In the rows, zero is written as 128.
Each row has a class, written after it.
[163 138 111 139 101  70 150  88 118 138 124 122 155 129 157 117 115 145
 158 139 138 135 149 143 166 157 138 106 143 145 124 123 134 147 130 127
 155 118 138] -> L
[132 164 114 136  63 183 145  72 144 151 167 154 118  91 139 153 188 181
  95 147 114 153 119 184 119 136 153 168  48  66 161 157 142  77 127 117
 114 101 171] -> Y
[145 139 122 183  83 164  88 136  51 155 135 179 216 121 122 125  90 128
 152 123 222 113 134  69 157 102 131  68 130 122 168  93 138 134 149  77
 204 103 163] -> M
[112 155  75 159 134 213 133 136 151 129 139 129 115 114 112 147 155 124
  74 150  77 119 133 162 130 124 110 186 107  87 126 145 103  95 152 118
  84 157 110] -> M
[182  74 199 190  83  99  86 148 141  75 151 169 116  99 116 114 152 153
  98 122  98 109  91 154 117 108 189  48  98 197 181 123 124 170 169  81
 131 148 105] -> C
[ 89  96 128 137 129 139 142 141 123 116 158 128  90 156 160 166 214 149
 116 134 125 144 122  91 165  68 154 175 102  87 111 121 148 114  78 129
  96 108 152] -> H
[134 154 199 135 141 169 125 151 162 108 121  95  32  99 188  97 146 104
  60  98  90 143 100 163 128  96 125 203  89 144 164 112  72  85 123  80
 100 143  65] -> N
[151 157 125 130 127 110  64  96 120  99 121  71 137  97  44  97 127 161
 106 120 118 136 150 199  60 142 144 142  75 180 102 121 152 153 153 133
 138  84 172] -> N
[123 128 104 142  99  95 177 138 145 120 133 103 109 116 118 140 136 122
 136 158  84 121 147 162 139 114 133 145 142 156 121 129 164 167 131 135
 135  98 158] -> L
[115 117 141 139 145 126 134 126  94 119 140 154 139 180 153 135 108 155
 137 133 177 188 148  79 175 100  86 112 110  78 125 102 113 146 125  98
 120  92 122] -> Y
[118 189 174 126 151 168 178 150 147  76 114 129  98  80 192  92 100 120
  97  94  45 116 112 117 157 204 168 141  80 170 126 115  95  84 131 109
 141 191 109] -> W
[122 132 117 130 115 115 162 112 141 113 125 101 178 138 117 113  61  54
 106 129 157  76  82  94 155 123 117 114 178 131  90 121 131  83 167 115
  73 158 176] -> M
[120  95 146 126 112 105 137 142 143 140 123 152 132  99 127 115 135 130
 137 116 143 145 116 131 163 144 146 128 154 121 134 139 143 115 129 112
 121 112 129] -> L
[164 120 137 154  89 135  83 109 155 111 114 185  79  99 153 128 151 119
  83 175 110 149 124  97 135  94 119 154 112 186 164 117 107 102 118 107
 132  96 151] -> G
[ 76 138 157 141 131  86 123 152  90 109 146  57 107 133 132 107 161 145
 152  92 107 189 128 158 115  91 199 178  76 157 118 112 108 127 119 143
 154 117 145] -> L
[165  88  96 146 125  40  85 134 154 127 123 146 138 115  96  79 107  88
  98 157 167 114 123 110 133 139 120  90 148 192 177 134  95  83 152 100
 127 128 120] -> Y
[112 126 143 157 130 136  90 164  87 139 141 135 150 132 116 154 141 139
 125 111 143 157 154  87 116 124 157 136 110 129 110 125 163 150  85 117
 158 112  96] -> C
[139 120  86 134  63 131 111  93  94 129 130 104 108 138 118 104 163  80
 126 142 155  95 121  56 138 156 167 113 182 169  91  55 104 127 139 133
 139  74 204] -> K
[165  64  95 112 178  97 175 121 197  89 101 225 141 160 148 167 143 169
 172 162 147 158 149 135 199 119 102 123 150 120 189 129 126  88 135 155
 151 162 152] -> M
[103 115 152 132 142 172  95 119 145 102 203 138  78 179 150 132 188 105
  99  62 121 169 112  62 105 108  98 232 100 106 105  48  79  68  85  93
  77  96  73] -> K
[135 153 138 145 172  99  84  98 116 112  80  43 174 143 123  92 123  66
 114 119 122  65 111 161  57 151 162  79 164 211  47  84  97  98 152 141
 101 112 164] -> K
[128 124  96 136 132  64 144 120 122 131 150 124 122 150 112 123 131 105
 113 139 156 183 143 142 166 128 166 119 116  97 161 166 100  97 109 129
 140 135 126] -> Y
[161 128 163 144 154 104  84 133 180  59  98 185 119  82 132 105 141 127
  67 125 108 104 129 171 138 122 171 135 193 224 200 171  67 141 147 108
 127 125 127] -> K
[172 166 174 130 116 124  93  85  48  77 184 105 115 153  14  59 112 177
 163  42 131 157 151 220  51 167 180  72  43 152  79 125 110 219 128 169
 158 129 167] -> C
[154  66 166 134  70 149 116 118  92 159 112 189  96 102  81 114 151 139
 159  96 198 180 119 183 109 192 126  82 107  61 104 115 142 100 123 100
 107  91 126] -> D
[147 124 141 113 116  96 147 124 115  95 124 120 109 118 127 118 125 129
 150 115 140  86 137 133 123 143 118 130 112 153 117 111 140 155 133 117
 118 150 147] -> H
[126  90 178 119 132 118 149 178 165 126 108  84  96 160 122 174 135 138
 151 115 192 119 123 142 112 118 162  99 104 130 151  66 150 121 154 163
 178 115 148] -> W
[127 149 135 111 120 144 160 116 113 118 149 119 100 136 148 134 122 134
 110 106 137 126 121 127 106 132 110 154  96 138 135  99 121 107 133 149
 121 126 136] -> S
[121 110 107  89 173 102 198 137 138 104 139 114 135 126  91 126 147 156
 105 119 139  87 145 198 122 115 111 157 127 153 197 127 107 123 149 146
 116 174 131] -> R
[108 142 101 120 120 157 194 142 107 148 118 133 136 109 176 143  88  87
 116 147  85  92 113 113 125 163 121 123 111 105 150 108 151  75 152  86
 159 166 106] -> S
[112 115 105 154 114  95 122 121 128 134 142 133 132 133 112 147 118 132
 103 158 120 154 126 122 158 112 141 135  92 107 143 149 142 124 133 119
 105 129 110] -> C
[136 143 122 137 141 118  95 139 119 114 148 129 182 104  37 132 121 154
 143  87 153 162 171 170 146 176 208  94 136 109 126 151 141 173 123 136
 173 120 131] -> W
[126  86  73 159 127 119  85 145 163 108 131 111 117 162  89 144 163  93
  89 170 138 127 121 101 105 110 166 156 131 148 114 108 123  79 148 144
 131 103 153] -> M
[134 107 114 138 120 152 168 126  99 131 114  99 117 175 172 182 140 105
 138 144 118 128 149  76 115 119  95 136 144  94  62  55 140 105  99 128
  98 111 122] -> N
[120 147 138 136 109 115 104 128  99 150 121 125 104 125 139  98 119 143
 123 106 146 172 129 114 130 151 137 159 114 149 129 131 108  87 115 136
 145 155 118] -> D
[135 121 147 143 109  91 128 140  99 153 100 143 101 127 135 100 104 125
 140 124 174 121 123 109 134 140 159 115 101 158 162 124 149 109 138 126
 163 131 131] -> D
[143 138 120  95 149 119 196 113 153 113 122 120 126 178 146 170  79 172
 137 148 112 125 137 122 144 155 119  76 166 102 121 150 174 223 184 186
 146 161 113] -> S
[127 141 115 116 139 121 146 124 116 150 128 113 116 129 137 121 148 141
 127 131 166 107 141 107 152 139 148 136 143 138 162 107 132 132 119 134
 169 140 122] -> R
[143 178 120 171 128 144 104 139 166 136 143  81 140  91 169 130 131 123
 126 148  82 120 118 182 123 124 177 126 143 151 149 119  96 127 144 105
 148 147  80] -> H
[154  61  99 134 103  19 149 119  65 139 122 141 136 145 138  95 135  95
 126 142 188 112 131  90 212 119 178 100 126 144 180 122 112  84  94  82
 167 158 141] -> C
[120 209 164 162 138 165 150 147 131 126 113  44 136 104 206 130 121 130
 111 113  93 113 113 156 114 146 183 119 104 187 112  81  86  70 123 147
 159 152 134] -> W
[103 125 147 127 151 115 150 170 180 159 141 132 104 106 153 165 139 115
 125 117 152 118 110 130 130 100 100 170  96 107 172 150 164  78  99 128
 107 154  80] -> H
[106 118 130 112 103  84 158 165  59 115 139 118  94 185 160 111 157  92
  86 128 188 145 140  42 144  80 171 150 108 152 168 134 107 124  93 143
 198 112 176] -> Y
[134 119 135 130 126  73 149 135  84 135 116  90 134 165 110 120 114 111
 159  99 187 145 142 137 131 137 138 103 133 159 112  94 121 114 123 169
 126 154 153] -> D
[118 123 118 125 121 118 138 130 115 136 124 136 134 123 130 115 117 115
 131 135  93 119 125 106 137 135 158 138 125 127 124 136 142 127 123 113
 139 156 111] -> C
[149 174  80 153 128 114  24  53 110 139 126  40 157  72  84  59 135 194
  86 137 127 141 134 156 113 171 133 163  72 180  85  89 112 100 165 103
  94  71 140] -> N
[144  85 152 133 125 110 118 130 139  95 106 157 158 151 111 168 156 141
 139 124 152 119 156 121 128 100 114 102 127 124 106  95 146 164 134 135
 104 105 145] -> W
[167 191 131 156 158 115 111 110 142 129 102 130 107  87 186 112 128 158
 110 144 111 121 132 157 186 163 229  94 143 196 185 155 111  95 113 144
 203 167 148] -> S
[123 127 143 111 109 113 154 119 103 137 110 135 139 143 143 135 116 150
 155 109 152 156 136 113 125 156 136 141 128 119 104 123 157 136 133 150
 129 136 130] -> D
[143 161 123 120 126 143 108  72 107 124 115 115 155 129 127 132 127 146
 135 130  87 134 135 147  68 145 180 137  86 133  96 132 121 125 148 155
 135 147 146] -> G
[171 162 139 131 134 145 125  99 171 116 127 126 104  78 160 104 156 148
 105 122  78 121 109 197 108 152 132 121 129 188 140 127 106 119 148 144
 108 141 109] -> S
[132  73 173 136 158 161 145 140 130 124 122 186 125 138 147 167 142 135
 149 119 136 130 116  71 156 115 124  99 110 116 124  75 169  68  93  97
 122 139 153] -> G
[ 85 120 116 142 115 130  87 156 109 136 152 140 152 129  78 119  97  78
 120 115 101 164 122 119 119  91 149 160 154 100 132 142  78  94 123 109
 104 174  92] -> C
[157 109  92 136 126  99 103 106 145 123 141  91  92 174 137 135 146 105
  66 150 158 107 132  89 158 109 101 146 179 160 112  85  94  97 119 135
  82 128 133] -> S
[115 153 126 142  93 120 107 132  91 167 122 127 140 107 118 112 125 124
 141 119 126 134 146 140 144 142 165 129 109 110 148 155 138 136 135 111
 181 152 130] -> L
[157 152 166 178  96 174 107 113 141 104 124 133 104 113 160 191 109 189
 124 146 117 184 130 137  84 173 199 118  99  96 111 113 147 154 151 132
 141  57  94] -> N
[108 122  83 122 126  65 202 130 125 184 128 126 133 149 199 124 104 151
 159 167 125 123 127  82 193 120 150 143 117 108 187 148 166 127 139 133
 203 132  98] -> L
[138  71 100 159 129 111 219  97 124 106 162 169 126 184 166 195 110 159
 155 143 150 112 124  88 127 134  65 103 149 101 114  61 115  81 115 138
  66  79 131] -> K
[123 121 132 129 108 129 120 140 115 145 111 127 110 130 126 122 148 120
 123 124 154 127 138  88 155 130 145 117 146 118 102 121 127 125 102 138
 147 115 147] -> W
[132 139 131 173 150 162 126 143 167 145 130 129  89 115 140  94  94  97
  72 168 128  60  89 116 134 121 104 102 147 173 161  81 117  50 127  74
 132 111 124] -> R
[129 118 138 132 116 116 131 136 128 113 129 137 159 117 124 164 155 128
 134 109 140 154 158 135 115 130 117 142 104 121 110 103 142 119  98 120
 131 102 121] -> W
[103 104  87 155 122 114 159 142 183 120 142 129 132 145 137 178 132 113
  67 181  81 143 128 115 188  99 123 142 118  74 149 145 134 112 144 100
 101 135  93] -> W
[114 122 122 129 139 155 109 156 149 108 150 156  82 133  91 138 136 105
  88 124 106 148 142  96 126 106  58 158 139 135 115 116 140 163 128 130
  82 112 100] -> S
[161 146 134 153 112 111 139 116 106 128 141 156 132 120  79  82  66 131
 120 129 142 122 118 177 161 136 141  37 115 157 171 156 110 123 128 140
 165 158 181] -> C
[110 147 105 139 114 142 102 124  80  99 107  79  85 138 152  90 197 113
 117 165  32 158 144 112  89 160 193 122 131 169  62  97 100 148 113 119
 203 142 140] -> R
[140 178 130 158 120 135 123  95 164 145 109 115 197 118 201 193 110 157
 129 160 137 111 124 135 110 137 124 111 113 156 173  93 150 125 180 127
 166 101 118] -> K
[161  18 140 143 105  48 119 135 117 100 144 162 138 182  87 121 140  96
 143 133 149 110 111 101  79  76 111  76 144 163  97  91 149 127 105 113
 105  91 136] -> C
[143 144 170 124 135 194  71 134  70 139 102 128 115 123  81  99 144 169
 175  82 169 178 156 150  64 220 182  53 145  92  40 129 103 182 133 168
 148 104 129] -> Y
[143 121 121 141  91  67 101  89 130 161 120 122 122  91 154  73 154 155
 108 127 120 100  85 144 116 131 226 167 109 165 174 168 121  72 157 116
 128 158 106] -> D
[101 132 106 163 161 159 116 131 137 108  82 156 109 137 140 144 130  86
 115 195  89 139 143  91 155 150 126 101 134 122  98  87 121 119 141 116
  98 113 123] -> R
[131 161  91 101 166 135 165 128 118 144 169 108 141 135  99 127 138 144
  88  94 159 145 147 197 144 121 137 147 140 125 179 160  99 106 102 181
 146 149 134] -> S
[129 100 131 143 108 113 115 105 115 108 149 153 129 144 151 144 179 131
 108 115 140 141 123 101 133 114 133 142 122 126 149 107  99 126 132 108
 112 105 114] -> K
[113 124 147 134 149 175 166 141 136 142 173 119  72 174 132 147 180 166
 112 108 140 159 115 136 140 122 171 116  84  66 137 134 122 105 112 167
 118 135 135] -> Y
[117  74 140 122 134  16 160 142 145  79 123  90 164 139 102 108  75  76
  96 136 107  97  86 143  56  95 119 125 129 192  96 141 148 135 164 126
  62 106 103] -> C
[103 139 106 149 129 125 137 119 108  93  96 128  95 160 202 161 172 108
 107 171  99 155 157  78 152 105 152 179 138 144 118  98  98 159 121 124
 140  67 126] -> K
[101 126 117 106  90 151 189 116  81 166 208 125 139 125  90 116 179 133
 128  73 123 157 114 173 149  91 140 154  52  53 164 144 136 137 110 130
 114 158 116] -> C
[109 144 115 123  97  81 156 124  50 140 131 129 156 136 105  79  78 118
 140 105 146 139 123  98  84 151 133 114  73 159 120 143 157 141 150 157
 156 121 140] -> D
[102 152  85 130 106 118  80 119 136 148 100  71 155 125  95 116 120 100
  78 154  88 123 133 142  97 132 150 188 168 131  84 159 124 147 183 128
  74 152  95] -> D
[148 117 140 151 152 126 143 111 162  75 158 131 161 124  64 140  99 157
 133 123 133 168 129 245  95 136 115  85 130 123 115 113  87  90 146 127
  58  98 170] -> Y
[135 126 141 147 144 128 136 117 148 142 130 205 130 129 138 137  88 123
 117 117 195  96 110  73 163 134 100  96 150 145 185 126 122  64 116 140
 121 113 154] -> K
[127 177 188 131 138 129  69 142 105  63 132 120 117 107 143  83 147 142
 151  82 105 192 131 175  80 123 218 140  91 180 128 134  68 190 136 150
 173 115 120] -> H
[123 123 122 115 130 172 145 132 183 148 126 172 132 116 122 151 132 130
 120 129  79 111 132 143 117 135  82 149 112  68 132 142 148 106 134 109
 116 158  80] -> W
